Below are the code and all the weights of a small trained network. Each question names an input and a target symbol and asks about switching units off, where a switched-off unit gives its printed mean instead of its output.

import numpy as np


def w(rows, s, z=0):
    codes = np.array(rows[::2]) - 128.0
    scale = np.full(codes.shape[1], s)
    scale[-1] = z or s
    return codes * scale


def f(y):
    return np.maximum(y, 0)


def softmax(a):
    e = np.exp(a - a.max(-1, keepdims=True))
    return e / e.sum(-1, keepdims=True)


def log_softmax(a):
    a = a - a.max(-1, keepdims=True)
    return a - np.log(np.exp(a).sum(-1, keepdims=True))


def net(x, mask):
    ids = ['ΛΩγδθμξτφψ'.index(c) for c in x.split()]
    T = len(ids)
    res = E[ids] + P[:T]
    r = res
    for j in range(2):
        rows = slice(2 * j, 2 * j + 2)
        q, k, v = (r @ M[0][rows].T for M in (Q, K, V))
        z = softmax(np.where(np.tri(T) > 0, q @ k.T / 2**0.5, -1e9)) @ v
        o = O[0][rows]
        res = res + np.where(mask[j], z, o[:, -1]) @ o[:, :-1]
    y = f(res @ A[0][:, :-1].T + A[0][:, -1])
    res = res + np.where(mask[2:26], y, B[0][:, -1]) @ B[0][:, :-1]
    return log_softmax(res[-1] @ U[:, :-1].T + U[:, -1])


Q, K, V, O, A, B = {}, {}, {}, {}, {}, {}
E = w([
[105,125,233,150],'Λ',
[221,75,248,170],'Ω',
[107,163,79,162],'γ',
[47,214,54,178],'δ',
[170,58,111,135],'θ',
[101,150,153,144],'μ',
[92,121,117,209],'ξ',
[118,99,134,165],'τ',
[111,138,146,85],'φ',
[103,159,127,174],'ψ',
],0.014)
P = w([
[228,227,98,75],'0',
[114,103,127,120],'1',
[75,80,119,6],'2',
[170,202,150,167],'3',
[119,65,131,136],'4',
[44,147,87,62],'5',
[177,199,158,166],'6',
[118,50,137,143],'7',
[30,160,91,132],'8',
[181,196,157,162],'9',
],0.017)
Q[0] = w([
[36,2,77,132],'h0',
[36,67,73,143],'h0',
[244,235,179,155],'h1',
[140,253,76,130],'h1',
],0.008)
K[0] = w([
[70,93,138,181],'h0',
[5,83,143,196],'h0',
[192,235,103,33],'h1',
[197,133,89,75],'h1',
],0.011)
V[0] = w([
[133,108,200,254],'h0',
[68,130,87,145],'h0',
[199,41,88,100],'h1',
[182,137,51,186],'h1',
],0.011)
O[0] = w([
[92,255,116,143,140],'h0',
[146,119,125,56,1],'h0',
[136,74,42,182,194],'h1',
[216,117,60,119,135],'h1',
],0.01,0.0067)
A[0] = w([
[34,113,207,113,99],'n0',
[153,53,123,200,31],'n1',
[107,107,164,149,111],'n2',
[137,59,188,156,129],'n3',
[53,166,55,114,102],'n4',
[183,121,154,119,179],'n5',
[77,70,202,160,83],'n6',
[153,76,134,74,131],'n7',
[117,110,150,177,104],'n8',
[65,57,116,136,111],'n9',
[66,80,134,67,96],'n10',
[119,212,145,138,127],'n11',
[152,130,181,226,94],'n12',
[75,53,107,105,127],'n13',
[106,145,64,92,82],'n14',
[42,56,177,229,165],'n15',
[146,42,201,157,130],'n16',
[138,183,138,153,146],'n17',
[148,140,246,92,82],'n18',
[106,168,104,206,104],'n19',
[115,109,104,51,78],'n20',
[52,113,195,105,112],'n21',
[232,169,96,166,1],'n22',
[87,92,155,113,155],'n23',
],0.011,0.0096)
B[0] = w([
[127,96,64,184,181],'n0',
[175,136,156,112,177],'n1',
[117,122,130,115,154],'n2',
[96,136,77,98,191],'n3',
[153,117,141,91,155],'n4',
[82,192,98,75,183],'n5',
[137,127,143,111,175],'n6',
[74,120,194,129,152],'n7',
[161,123,107,128,165],'n8',
[127,226,127,139,163],'n9',
[97,174,199,100,153],'n10',
[139,105,150,151,166],'n11',
[116,94,154,141,225],'n12',
[104,198,146,178,162],'n13',
[40,87,133,136,138],'n14',
[164,77,115,87,252],'n15',
[129,155,91,109,204],'n16',
[159,145,169,148,173],'n17',
[138,164,83,136,169],'n18',
[112,131,166,68,181],'n19',
[200,83,93,137,137],'n20',
[130,130,108,142,173],'n21',
[1,104,137,175,180],'n22',
[86,111,110,147,165],'n23',
],0.009,0.015)
U = w([
[22,133,179,50,31],'Λ',
[96,161,130,54,251],'Ω',
[94,39,87,136,141],'γ',
[94,93,235,159,139],'δ',
[186,204,216,94,198],'θ',
[137,158,145,124,55],'μ',
[184,221,82,169,78],'ξ',
[164,162,179,67,252],'τ',
[140,179,163,99,80],'φ',
[163,73,216,1,146],'ψ',
],0.008,0.0028)

Each question gives the input, a string of symbols that net reads in full, and the target symbol t.
The units are the heads (2 rows each of Q, K, V and O) and the neurons (one row each of A and B). Each row of codes is followed by its name. A weight is (code - 128) times the scale printed after its matrix; where a second scale follows, it is the last column's (O, A, B and U).
mask holds one flag per unit, heads first, then neurons. A switched-off unit (its flag False) gives its mean, the last column of its rows in O or B, instead of its output. The means were averaged over made-up inputs and are rounded, as every weight is.
A unit's drop is (log p(t) with every unit on - log p(t) with that unit switched off) / (log p(t) with every unit on - log p(t) with every unit switched off).
The circuit of an input: a set's keep is (log p(t) with only the set's units on - log p(t) with every unit switched off) / (log p(t) with every unit on - log p(t) with every unit switched off). Starting from the 12 units with the biggest drops (on a tie, the unit counted first), units are removed one at a time, each time the one whose removal leaves the highest keep (on an exact tie, the one counted first), for as long as the keep stays at least 0.8.
units of the circuit, in order: the units of the circuit, biggest drop first
top k neurons: the k neurons with the biggest drops, biggest first
heads that matter: for each layer, one digit per head in row order, 1 if its drop is at least 0.15 and else 0, layers parted by /
drop of u: that unit's drop, to one decimal
input Λ ψ δ Ω Λ θ Ω ξ Λ θ, target θ: units of the circuit, in order => h1; n0
input Ω φ θ, target Λ: top 2 neurons => n7; n10
input ψ μ Ω, target Λ: top 3 neurons => n7; n10; n23
input Ω φ Ω γ Ω Ω Ω Ω Ω ξ, target δ: top 2 neurons => n22; n12
input μ Ω Ω Ω θ ψ θ θ, target ξ: units of the circuit, in order => h1; n9; n13
input θ θ Ω Λ Ω φ φ θ θ γ, target γ: heads that matter => 11
input Ω ξ δ τ, target δ: heads that matter => 10
input φ Λ Ω ξ Ω φ Λ Ω θ ξ, target ψ: heads that matter => 10
input μ Λ Ω, target Λ: top 2 neurons => n10; n7
input Ω δ θ θ μ ξ Λ, target δ: units of the circuit, in order => h0; n12
input Ω φ θ ψ Ω γ γ, target δ: top neuron => n22
input Ω φ γ Ω ξ Ω Λ Ω γ Ω, target δ: top 2 neurons => n22; n12
input θ φ θ Ω Ω, target ψ: units of the circuit, in order => n15; n22
input θ Ω Ω Ω Ω θ δ, target γ: units of the circuit, in order => h1; h0
input Λ θ Ω φ Ω Ω Ω τ φ ψ, target θ: units of the circuit, in order => h1; n17
input φ δ Ω μ Ω θ θ, target ψ: units of the circuit, in order => h0; n1
input Ω θ Ω Ω θ θ θ Ω θ Λ, target δ: top 2 neurons => n12; n22
input Λ μ θ, target Λ: top 2 neurons => n10; n7
input Λ θ Ω Ω Λ θ Ω Λ Ω μ, target θ: top 2 neurons => n22; n17
input Ω ψ Ω, target Ω: drop of n23 => 0.0
input θ θ Ω Ω, target γ: drop of h0 => 0.4
input φ Ω δ Ω Ω Ω Ω Ω φ φ, target ψ: drop of h0 => 1.1
input Ω θ θ Λ Λ, target γ: drop of h1 => 0.5
